dedag: [ 46 -11 -31 -15]
vabef: [ 46  82 -31 -15]
tibo: [-27 -19 -67 -29]
dil: [63 -6 22 -5]
q: [ 82 -31 -15]	vabef
count dil: [-6]	1
q: [-19 -67 -29]	tibo

Vifo: [ 18  12  -2  -3 -77  68   5 -35  43   4   8  -7  14  21  32 -10  -5  12
 -36  38  32   2  20  15 -14   5  32  -6  69 -42  37 -32  -5 -33  -2 -30
 -36   3  32  -5   0  23  -1  -8]
tafom: [-10  22   7 -36 -63  56  26 -29  51  18 -15   9  19   5  37   1  42   1
 -45  62  17 -12  21   1   3 -20  -9  -4  41 -40  35 -11 -26 -16 -33 -16
 -15   1  17  25  33  13  12 -22]
vabef: [ 10  17  -4  46 -71  61  22 -49  29  18 -27   3  -4   2  53  -8   7 -13
 -17  41  17  -6  34 -34 -15   0   2 -18 -16 -26  41 -42 -19 -14 -23  -9
 -20  23  20  16  34  12 -26 -21]
solet: [  7  21  33 -43 -70  50  31 -45  43  -3 -20 -10  10  33  37  33 -15 -29
 -43  59  35 -12  50  45   1  -6  27  -4  33 -10  45 -32 -22  45  33  -1
 -10  34  -2  10  -6   6  -8 -19]
dil: [-10  15  -8 -29 -65  75  -9 -32  61  -3 -18  -8  13  18  20 -22  10 -32
  -8  27  50 -12  20   4   2 -26  36   2  55 -34  39 -47 -12 -28 -23  -9
 -36   5  -5   3  -4  -5  12 -16]
fumeb: [-20  13   3 -41 -78  39  24 -32  47   3 -17 -17  48  19  26 -17  48   0
 -43  52   5  -2  32  10  -6 -16   0  14  51 -38  30 -15 -16 -16 -33 -26
  -1   6 -17  33   2   1 -15 -19]
count solet: [45]	3
count fumeb: [-16]	3
q: [-16 -16 -33 -26]	fumeb

vug: [ 10 -41  54  33 -26  11  12  42 -11 -59 -65 -79  49 -76  15 -34 -16  73
   9 -75   5  60  -2 -66 -55 -41  81  -3  62 -10   6  -6  83]
pezu: [ 14  -8  11  28 -41  -4  17  40 -29  78  17 -60  76  58 -12  57  37 -60
 -38  20  72 -15 -65 -15   7  11 -45 -42 -18 -10  66   9 -27]
vabef: [  3 -84 -54 -47  42   3 -83 -12   3  62   3  49  54  24 -47  81 -67 -71
 -59  68  25 -57  -1   3 -19  76 -16  11  -8  59  31  18   2]
dedag: [ 45  82  25  -3  63   6 -36   2   9  25 -79   6  -2 -26 -61 -18   4 -36
 -27   9  61 -76 -44  83 -66 -56 -81   1  19  31 -35 -22  -4]
Vifo: [-59 -38  27  39  32 -15  40  79 -30  39 -64  39 -38  56  39  70 -25  33
 -55 -71 -47  67 -40  30 -11  26  81  74  48   8  36  34  39]
tafom: [ 14  -8  11  28 -41  -4  17  40 -29  78  17 -60  76  58 -12  57  37 -60
 -38  38  72 -15 -65 -15   7  11 -45 -42   7 -72 -10 -68  20]
count dedag: [25]	2
q: [ 14  -8  11  28 -41  -4  17  40 -29  78  17 -60  76  58 -12  57  37 -60
 -38  38  72 -15 -65 -15   7  11 -45 -42   7 -72 -10 -68  20]	tafom
count vabef: [3]	5
q: [ 58 -12  57  37 -60 -38  20  72 -15 -65]	pezu
q: [ 14  -8  11  28 -41  -4  17  40 -29  78  17 -60  76  58 -12  57  37 -60
 -38  20  72 -15 -65 -15   7  11 -45 -42 -18 -10  66   9 -27]	pezu
count Vifo: [39]	5
q: [-27   9  61 -76 -44  83 -66 -56 -81   1  19  31]	dedag

tibo: [-23 -60  36 -42  25 -40 -38 -54 -46  26]
dil: [-19 -31 -35  50 -29  43 -29 -33 -14 -56]
Vifo: [ 51  24  35 -26   3 -63  46  38 -86  -7]
dedag: [-78  25 -40 -33 -78 -78 -16 -41 -78  -1]
fumeb: [-33 -55  -1 -46  56 -57 -29 -16  -5  52]
vabef: [ 36  -9  57 -33  22 -17  33 -22   3   1]
tama: [-26 -15 -64  15 -23 -16 -37 -41 -73  -8]
tafom: [ 20  -5  47 -10  46 -21  30  44  24  74]
solet: [ -1   0 -41  47 -14  39 -11   0  27 -24]
muta: [ 41  22  74 -23  -9 -31  36  -6 -64 -30]
pezu: [ 41  56 -33 -63  -5 -23  23  56  42  37]
vug: [-19  50 -29  43 -31 -35   8  49  23  20]
q: [-42  25 -40]	tibo
count dedag: [-79]	0
q: [-19 -31 -35  50 -29  43]	dil

vug: [ 75 -32   3 -57  84   5]
dil: [-90  76 -56  46 -83 -62]
fumeb: [ 63 -34 -40 -18  60 -53]
dedag: [ -6  19 -64  45 -35 -63]
solet: [ 52 -10 -13  53  -3 -18]
vabef: [ 14 -92 -17  14  -5 -92]
tama: [ 74 -62 -25  19  59 -23]
tafom: [ 91 -65  44  75 -23  13]
muta: [ 40 -90   2 -49  68 -42]
Vifo: [ 40 -90   2 -49 -91  37]
pezu: [-34  26 -68   0  -9 -64]
q: [-34 -40 -18]	fumeb
count vabef: [-93]	0

